Here is a tiny trained network, its code and every weight. The questions are about switching its units off for an input and a class, where a switched-off unit gives its printed mean instead of its output.

import numpy as np


def w(rows, s, z=0):
    codes = np.array(rows[::2]) - 128.0
    scale = np.full(codes.shape[1], s)
    scale[-1] = z or s
    return codes * scale


def norm(h):
    return h / np.sqrt((h * h).mean(-1, keepdims=True) + 1e-5)


def f(y):
    return np.maximum(y, 0)


def log_softmax(a):
    a = a - a.max(-1, keepdims=True)
    return a - np.log(np.exp(a).sum(-1, keepdims=True))


def net(x, mask):
    res = np.array(x, float).reshape(1, 5) / 4 @ E
    u = 0
    for l in range(2):
        y = f(norm(res) @ A[l][:, :-1].T + A[l][:, -1])
        res = res + np.where(mask[u : u + 8], y, B[l][:, -1]) @ B[l][:, :-1]
        u += 8
    return log_softmax(norm(res)[-1] @ U[:, :-1].T + U[:, -1])


A, B = {}, {}
E = w([
[98,93,180,177,100,83,160,125,52,129,211,186],'x0',
[69,236,227,191,36,191,137,147,104,253,57,4],'x1',
[135,82,167,98,78,133,153,130,97,233,140,210],'x2',
[174,54,153,215,127,113,100,72,182,87,81,178],'x3',
[218,129,126,60,115,228,105,152,158,122,184,75],'x4',
],0.0035)
A[0] = w([
[254,113,105,135,156,104,125,155,159,124,134,176,216],'L0N1',
[112,166,139,162,125,142,114,134,196,138,114,48,20],'L0N2',
[230,99,108,60,80,149,93,142,81,155,193,136,100],'L0N3',
[132,134,102,133,76,143,158,201,111,157,207,154,27],'L0N4',
[73,181,151,206,192,108,202,140,41,99,142,121,37],'L0N5',
[99,112,229,90,49,169,170,115,62,195,136,194,14],'L0N6',
[212,82,157,104,116,248,105,145,211,146,77,126,56],'L0N7',
[69,170,71,96,144,54,153,160,110,110,186,124,3],'L0N8',
],0.0049,0.0017)
B[0] = w([
[101,135,115,97,50,83,150,139,132,189,94,150,232],'L0N1',
[104,110,81,210,147,54,103,199,89,42,58,127,193],'L0N2',
[132,115,159,148,253,157,124,100,89,92,91,130,213],'L0N3',
[177,101,177,217,215,187,51,177,119,94,128,56,175],'L0N4',
[146,148,97,46,147,163,201,106,140,162,121,166,209],'L0N5',
[87,121,143,199,75,183,124,176,74,176,175,44,254],'L0N6',
[205,222,144,118,169,103,185,54,129,132,190,122,215],'L0N7',
[176,219,169,148,204,151,189,77,215,113,130,93,189],'L0N8',
],0.0054,0.0046)
A[1] = w([
[122,123,162,203,58,124,93,118,164,129,107,59,130],'L1N1',
[95,3,114,86,133,75,106,136,156,154,104,208,72],'L1N2',
[180,192,94,86,166,148,230,102,209,121,149,121,131],'L1N3',
[178,136,178,175,154,182,95,131,128,131,84,72,4],'L1N4',
[50,95,138,89,196,140,214,101,109,110,143,220,174],'L1N5',
[122,194,142,110,57,180,111,187,114,219,127,121,53],'L1N6',
[168,139,93,78,164,194,148,76,204,70,156,121,30],'L1N7',
[63,133,98,73,133,134,110,191,121,105,118,61,84],'L1N8',
],0.0058,0.0014)
B[1] = w([
[129,156,89,105,88,105,120,126,228,95,115,174,205],'L1N1',
[76,2,50,62,41,190,104,133,91,70,190,113,193],'L1N2',
[133,220,173,128,132,34,171,78,98,228,84,133,253],'L1N3',
[144,86,120,68,199,153,84,178,132,90,109,155,200],'L1N4',
[208,153,89,49,183,99,47,74,111,85,135,129,232],'L1N5',
[103,54,125,117,104,116,189,87,104,130,199,231,215],'L1N6',
[152,223,208,149,196,88,174,76,64,225,97,192,213],'L1N7',
[75,59,119,202,87,102,153,144,85,136,187,173,169],'L1N8',
],0.0059,0.0058)
U = w([
[63,225,67,222,114,66,56,235,169,29,26,65,73],'0',
[155,102,155,76,84,126,51,110,223,143,37,80,13],'1',
[154,27,27,19,109,91,30,57,59,38,185,207,129],'2',
[126,118,136,181,33,138,84,134,241,52,88,205,113],'3',
[205,253,171,66,226,40,188,41,71,186,82,191,235],'4',
[132,76,181,56,107,193,56,130,190,140,84,18,3],'5',
[18,88,166,204,32,174,209,170,37,208,204,207,184],'6',
[196,76,233,150,206,249,69,216,40,162,222,75,124],'7',
],0.0068,0.0043)

Each question gives the input, the list of numbers given to net, and the class t.
The units are the neurons (one row each of A and B). Each row of codes is followed by its name. A weight is (code - 128) times the scale printed after its matrix; where a second scale follows, it is the last column's (A, B and U).
mask holds one flag per neuron, layer by layer. A switched-off neuron (its flag False) gives its mean, the last column of its row in B, instead of its output. The means were averaged over made-up inputs and are rounded, as every weight is.
A unit's drop is (log p(t) with every unit on - log p(t) with that unit switched off) / (log p(t) with every unit on - log p(t) with every unit switched off).
The circuit of an input: a set's keep is (log p(t) with only the set's units on - log p(t) with every unit switched off) / (log p(t) with every unit on - log p(t) with every unit switched off). Starting from the 12 units with the biggest drops (on a tie, the unit counted first), units are removed one at a time, each time the one whose removal leaves the highest keep (on an exact tie, the one counted first), for as long as the keep stays at least 0.8.
units of the circuit, in order: the units of the circuit, biggest drop first
unit that matters most: the unit with the biggest drop
top k neurons: the k neurons with the biggest drops, biggest first
top k neurons in layer l: the k neurons of layer l with the biggest drops, biggest first
drop when u is switched off: that unit's drop, to one decimal
input [1,4,4,-7,7], class 7: top 3 neurons in layer 0 => [L0N4, L0N3, L0N1]
input [-4,6,3,0,-5], class 6: unit that matters most => L1N6
input [-8,-4,5,-2,-4], class 2: top 4 neurons => [L1N2, L0N1, L0N5, L0N7]
input [-2,2,-1,-6,0], class 6: units of the circuit, in order => [L1N8, L0N7]
input [4,-5,2,-1,0], class 2: top 4 neurons => [L0N7, L1N2, L0N1, L0N5]
input [2,-3,-8,5,0], class 2: top 2 neurons => [L0N7, L0N8]
input [8,4,-3,0,4], class 6: top 2 neurons => [L1N6, L1N5]
input [-2,1,8,8,-8], class 6: top 2 neurons in layer 1 => [L1N5, L1N4]
input [0,3,1,-2,2], class 6: top 2 neurons in layer 0 => [L0N6, L0N8]
input [-8,2,-1,5,-7], class 3: units of the circuit, in order => [L1N1, L1N3]
input [-5,-5,6,-2,-2], class 2: top 4 neurons => [L1N2, L0N1, L0N7, L0N5]
input [6,-2,8,-3,-1], class 7: top 2 neurons => [L0N4, L0N3]
input [2,6,1,-3,7], class 7: top 2 neurons => [L1N4, L0N4]
input [8,7,8,1,7], class 7: units of the circuit, in order => [L0N4]
input [-1,-1,-7,3,-3], class 0: top 2 neurons in layer 0 => [L0N7, L0N8]
input [3,-7,5,-3,-4], class 2: top 2 neurons => [L1N2, L0N7]
input [5,-1,-2,3,-1], class 2: top 2 neurons => [L0N7, L0N8]
input [4,5,-3,1,5], class 3: drop when L0N2 is switched off => 0.1
input [0,4,6,-1,1], class 6: drop when L1N6 is switched off => 0.4
input [-3,5,-5,8,-3], class 0: units of the circuit, in order => [L0N2]
input [-7,1,-1,7,-8], class 3: drop when L1N1 is switched off => 0.1
